Below are the code and all the weights of a small trained network. Each question names an input and a target symbol and asks about switching units off, where a switched-off unit gives its printed mean instead of its output.

import numpy as np


def w(rows, s, z=0):
    codes = np.array(rows[::2]) - 128.0
    scale = np.full(codes.shape[1], s)
    scale[-1] = z or s
    return codes * scale


def norm(h):
    return h / np.sqrt((h * h).mean(-1, keepdims=True) + 1e-5)


def f(y):
    return np.maximum(y, 0)


def softmax(a):
    e = np.exp(a - a.max(-1, keepdims=True))
    return e / e.sum(-1, keepdims=True)


def log_softmax(a):
    a = a - a.max(-1, keepdims=True)
    return a - np.log(np.exp(a).sum(-1, keepdims=True))


def net(x, mask):
    ids = ['ΔΘΛΦαγξτ'.index(c) for c in x.split()]
    T = len(ids)
    res = E[ids] + P[:T]
    u = 0
    for l in range(3):
        q, k, v = (norm(res) @ M[l].T for M in (Q, K, V))
        z = softmax(np.where(np.tri(T) > 0, q @ k.T / 2**0.5, -1e9)) @ v
        res = res + np.where(mask[u], z, O[l][:, -1]) @ O[l][:, :-1]
        u += 1
        y = f(norm(res) @ A[l][:, :-1].T + A[l][:, -1])
        res = res + np.where(mask[u : u + 4], y, B[l][:, -1]) @ B[l][:, :-1]
        u += 4
    return log_softmax(norm(res)[-1] @ U[:, :-1].T + U[:, -1])


Q, K, V, O, A, B = {}, {}, {}, {}, {}, {}
E = w([
[151,123,141,222,59,190,132,149,149,73,125,139],'Δ',
[192,152,132,135,105,165,112,132,159,61,123,189],'Θ',
[182,134,177,171,108,126,101,159,133,85,148,161],'Λ',
[131,156,169,145,124,122,48,165,110,100,60,148],'Φ',
[167,150,131,109,205,187,104,163,109,115,168,120],'α',
[186,60,161,143,131,98,117,150,113,95,153,127],'γ',
[101,119,145,171,69,135,131,109,202,136,4,147],'ξ',
[148,69,171,145,94,213,57,161,197,110,126,37],'τ',
],0.025)
P = w([
[121,156,202,156,131,171,200,56,38,100,86,81],'0',
[169,178,131,189,150,84,161,93,123,88,108,62],'1',
[150,134,253,99,104,172,229,96,77,83,112,117],'2',
[169,120,105,173,129,83,145,101,120,95,99,96],'3',
[135,128,235,90,101,168,207,147,90,99,110,129],'4',
[164,112,91,162,129,91,115,121,127,106,114,118],'5',
[123,102,203,75,103,180,183,161,110,111,113,146],'6',
[158,109,81,154,118,85,100,144,137,121,131,133],'7',
[129,85,200,71,83,169,156,185,132,142,139,137],'8',
[139,114,59,152,114,87,85,179,154,135,150,158],'9',
[119,86,160,51,57,166,119,216,123,155,130,145],'10',
[137,128,71,133,110,100,67,204,162,132,149,182],'11',
],0.018)
Q[0] = w([
[254,176,178,226,148,202,55,244,132,52,93,167],'L0H0',
[122,199,53,205,204,10,95,23,181,148,152,87],'L0H0',
],0.0088)
K[0] = w([
[125,83,101,57,128,78,98,219,125,147,135,122],'L0H0',
[129,127,250,97,176,127,185,52,67,62,97,59],'L0H0',
],0.012)
V[0] = w([
[139,176,81,96,148,173,150,52,227,210,10,146],'L0H0',
[2,29,196,155,255,56,138,152,126,200,176,20],'L0H0',
],0.0068)
O[0] = w([
[133,133,117,204,134,172,32,48,126,210,142,123,44],'L0H0',
[117,2,111,160,139,142,151,167,75,130,86,107,1],'L0H0',
],0.012,0.0094)
A[0] = w([
[193,171,145,112,186,155,148,138,207,102,125,129,253],'L0N0',
[103,158,79,32,227,155,182,115,51,210,177,103,23],'L0N1',
[163,103,108,43,196,86,148,106,113,187,255,94,164],'L0N2',
[189,66,90,206,89,109,144,138,141,112,206,138,96],'L0N3',
],0.0097,0.0053)
B[0] = w([
[102,89,213,191,161,136,44,168,62,113,86,130,252],'L0N0',
[6,65,37,226,92,191,128,81,236,37,161,123,135],'L0N1',
[111,185,104,96,195,136,68,109,111,89,89,200,140],'L0N2',
[180,195,159,109,91,137,75,96,111,156,103,216,144],'L0N3',
],0.011,0.017)
Q[1] = w([
[195,145,44,245,164,27,112,151,170,88,93,72],'L1H0',
[218,153,226,85,128,159,48,227,155,55,85,190],'L1H0',
],0.011)
K[1] = w([
[58,102,214,7,161,135,152,86,189,219,30,62],'L1H0',
[96,111,96,85,89,96,59,195,191,153,145,158],'L1H0',
],0.013)
V[1] = w([
[249,96,123,91,236,136,155,110,136,135,213,94],'L1H0',
[169,135,137,28,245,96,74,137,2,175,148,123],'L1H0',
],0.01)
O[1] = w([
[114,136,79,159,134,131,117,148,125,99,168,48,4],'L1H0',
[116,174,65,114,3,182,102,148,80,101,120,152,150],'L1H0',
],0.018,0.014)
A[1] = w([
[69,207,8,6,66,127,137,125,78,149,227,25,4],'L1N0',
[143,99,88,151,157,128,83,166,104,142,131,152,122],'L1N1',
[86,122,118,72,118,125,220,168,70,91,124,138,135],'L1N2',
[124,112,108,150,81,54,153,88,166,99,81,162,135],'L1N3',
],0.016,0.02)
B[1] = w([
[121,118,240,222,154,30,222,135,66,143,5,144,128],'L1N0',
[178,137,140,109,129,120,93,119,96,122,81,106,190],'L1N1',
[187,146,114,101,148,134,181,129,155,108,91,133,252],'L1N2',
[200,134,139,140,164,135,131,127,100,106,158,113,253],'L1N3',
],0.022,0.005)
Q[2] = w([
[184,208,204,49,61,164,122,156,192,67,70,172],'L2H0',
[49,205,165,20,117,195,211,66,144,224,253,114],'L2H0',
],0.013)
K[2] = w([
[157,120,47,147,143,67,94,178,160,134,168,210],'L2H0',
[146,184,160,250,115,80,214,42,32,88,101,129],'L2H0',
],0.013)
V[2] = w([
[181,53,208,129,15,162,106,170,245,161,109,70],'L2H0',
[119,144,101,194,74,54,185,78,110,171,122,152],'L2H0',
],0.012)
O[2] = w([
[163,142,50,170,169,36,83,78,60,152,63,4,159],'L2H0',
[172,106,130,112,105,162,105,132,188,106,25,167,9],'L2H0',
],0.018,0.012)
A[2] = w([
[95,103,109,121,157,189,139,50,115,253,152,133,228],'L2N0',
[146,152,117,188,152,79,67,106,127,101,103,138,166],'L2N1',
[126,37,61,56,134,187,233,171,158,156,48,85,1],'L2N2',
[126,109,159,81,93,159,166,91,122,179,77,167,69],'L2N3',
],0.018,0.0077)
B[2] = w([
[203,115,121,144,55,65,79,170,157,5,122,129,141],'L2N0',
[118,81,83,130,118,104,148,107,183,106,143,117,248],'L2N1',
[81,157,40,201,153,163,129,124,158,211,72,244,133],'L2N2',
[83,138,168,138,90,102,144,133,71,134,167,156,168],'L2N3',
],0.023,0.015)
U = w([
[117,129,79,168,103,152,137,151,167,164,94,140,198],'Δ',
[127,202,109,97,84,150,119,56,190,148,159,99,183],'Θ',
[24,64,78,68,58,92,248,135,177,75,219,106,167],'Λ',
[147,65,96,144,38,126,64,124,148,80,71,154,28],'Φ',
[137,100,155,211,110,156,47,137,2,174,118,161,61],'α',
[195,154,138,76,115,152,131,149,114,81,59,78,39],'γ',
[126,53,164,111,161,123,131,107,163,172,100,141,119],'ξ',
[119,114,85,136,111,131,117,100,92,156,119,63,254],'τ',
],0.0087,0.0055)

Each question gives the input, a string of symbols that net reads in full, and the target symbol t.
The units are the heads (2 rows each of Q, K, V and O) and the neurons (one row each of A and B). Each row of codes is followed by its name. A weight is (code - 128) times the scale printed after its matrix; where a second scale follows, it is the last column's (O, A, B and U).
mask holds one flag per unit, layer by layer, with each layer's heads first. A switched-off unit (its flag False) gives its mean, the last column of its rows in O or B, instead of its output. The means were averaged over made-up inputs and are rounded, as every weight is.
A unit's drop is (log p(t) with every unit on - log p(t) with that unit switched off) / (log p(t) with every unit on - log p(t) with every unit switched off).
The circuit of an input: a set's keep is (log p(t) with only the set's units on - log p(t) with every unit switched off) / (log p(t) with every unit on - log p(t) with every unit switched off). Starting from the 12 units with the biggest drops (on a tie, the unit counted first), units are removed one at a time, each time the one whose removal leaves the highest keep (on an exact tie, the one counted first), for as long as the keep stays at least 0.8.
circuit, biggest first: the units of the circuit, biggest drop first
k most important neurons: the k neurons with the biggest drops, biggest first
top k neurons in layer l: the k neurons of layer l with the biggest drops, biggest first
input Φ Φ Φ Θ Λ Φ Δ, target α: 2 most important neurons -> (L2N1 L2N3)
input τ Λ Δ Φ Φ Φ Δ Λ α ξ α, target Φ: circuit, biggest first -> (L2N0 L0H0)
input α α Φ Δ Φ Θ Θ Φ Λ γ, target γ: circuit, biggest first -> (L0H0 L1N2 L2N1)
input τ Φ Φ Φ Φ Θ τ Θ Λ Θ γ, target Θ: circuit, biggest first -> (L0H0)
input Φ Φ Φ ξ Θ, target Φ: 2 most important neurons -> (L2N0 L2N1)
input α Δ Φ τ Θ Λ Λ Δ, target τ: 2 most important neurons -> (L1N3 L0N0)
input τ Φ τ Θ Φ Φ Φ Φ, target Φ: circuit, biggest first -> (L2N1 L1H0)
input Φ Λ Φ ξ α, target Φ: circuit, biggest first -> (L0H0 L2N0)
input γ Φ γ Φ Θ α Φ Λ Θ, target γ: 3 most important neurons -> (L1N1 L2N1 L1N2)
input τ Λ ξ Φ Φ α Φ Θ Φ γ γ, target Δ: 2 most important neurons -> (L1N2 L2N2)
input Φ Φ Φ Φ ξ, target α: 3 most important neurons -> (L2N1 L2N3 L1N3)
input Δ Φ γ Λ Φ Λ ξ α Φ, target Λ: 2 most important neurons -> (L0N2 L0N0)
input τ Θ ξ α Φ Φ Λ ξ Δ, target Φ: circuit, biggest first -> (L0H0 L2N0)
input Φ Φ Θ Λ Φ α Λ Φ τ, target α: 3 most important neurons -> (L2N1 L0N0 L1N1)
input ξ Λ Θ Φ Φ Φ Φ Λ Δ, target γ: circuit, biggest first -> (L0H0 L2N1 L1N2)
input Λ Θ Θ, target Θ: circuit, biggest first -> (L0H0)
input Φ Φ Θ Δ ξ Λ γ Λ Λ, target γ: 3 most important neurons -> (L2N1 L1N2 L2N3)
input Λ Φ ξ Δ Φ γ Φ Φ, target γ: 3 most important neurons -> (L1N3 L1N2 L0N0)
input γ ξ Θ τ Φ τ Λ Φ, target τ: 2 most important neurons -> (L1N3 L0N0)
input τ Δ ξ, target ξ: top 2 neurons in layer 0 -> (L0N0 L0N3)
input Λ Φ α, target α: 2 most important neurons -> (L2N1 L0N0)
input Φ γ Δ Φ Λ τ Λ, target τ: circuit, biggest first -> (L2H0)
input α Λ τ Θ Θ ξ, target ξ: top 2 neurons in layer 0 -> (L0N0 L0N1)
input Λ α τ, target Λ: 2 most important neurons -> (L0N2 L0N1)
input Φ Φ Φ α Φ Θ, target α: top 3 neurons in layer 1 -> (L1N3 L1N2 L1N1)
input Φ Φ Λ Θ Φ Φ Φ Λ Λ Θ α Θ, target α: 3 most important neurons -> (L2N1 L0N2 L0N0)
input α Λ τ Λ Λ Θ, target Λ: circuit, biggest first -> (L2N1)
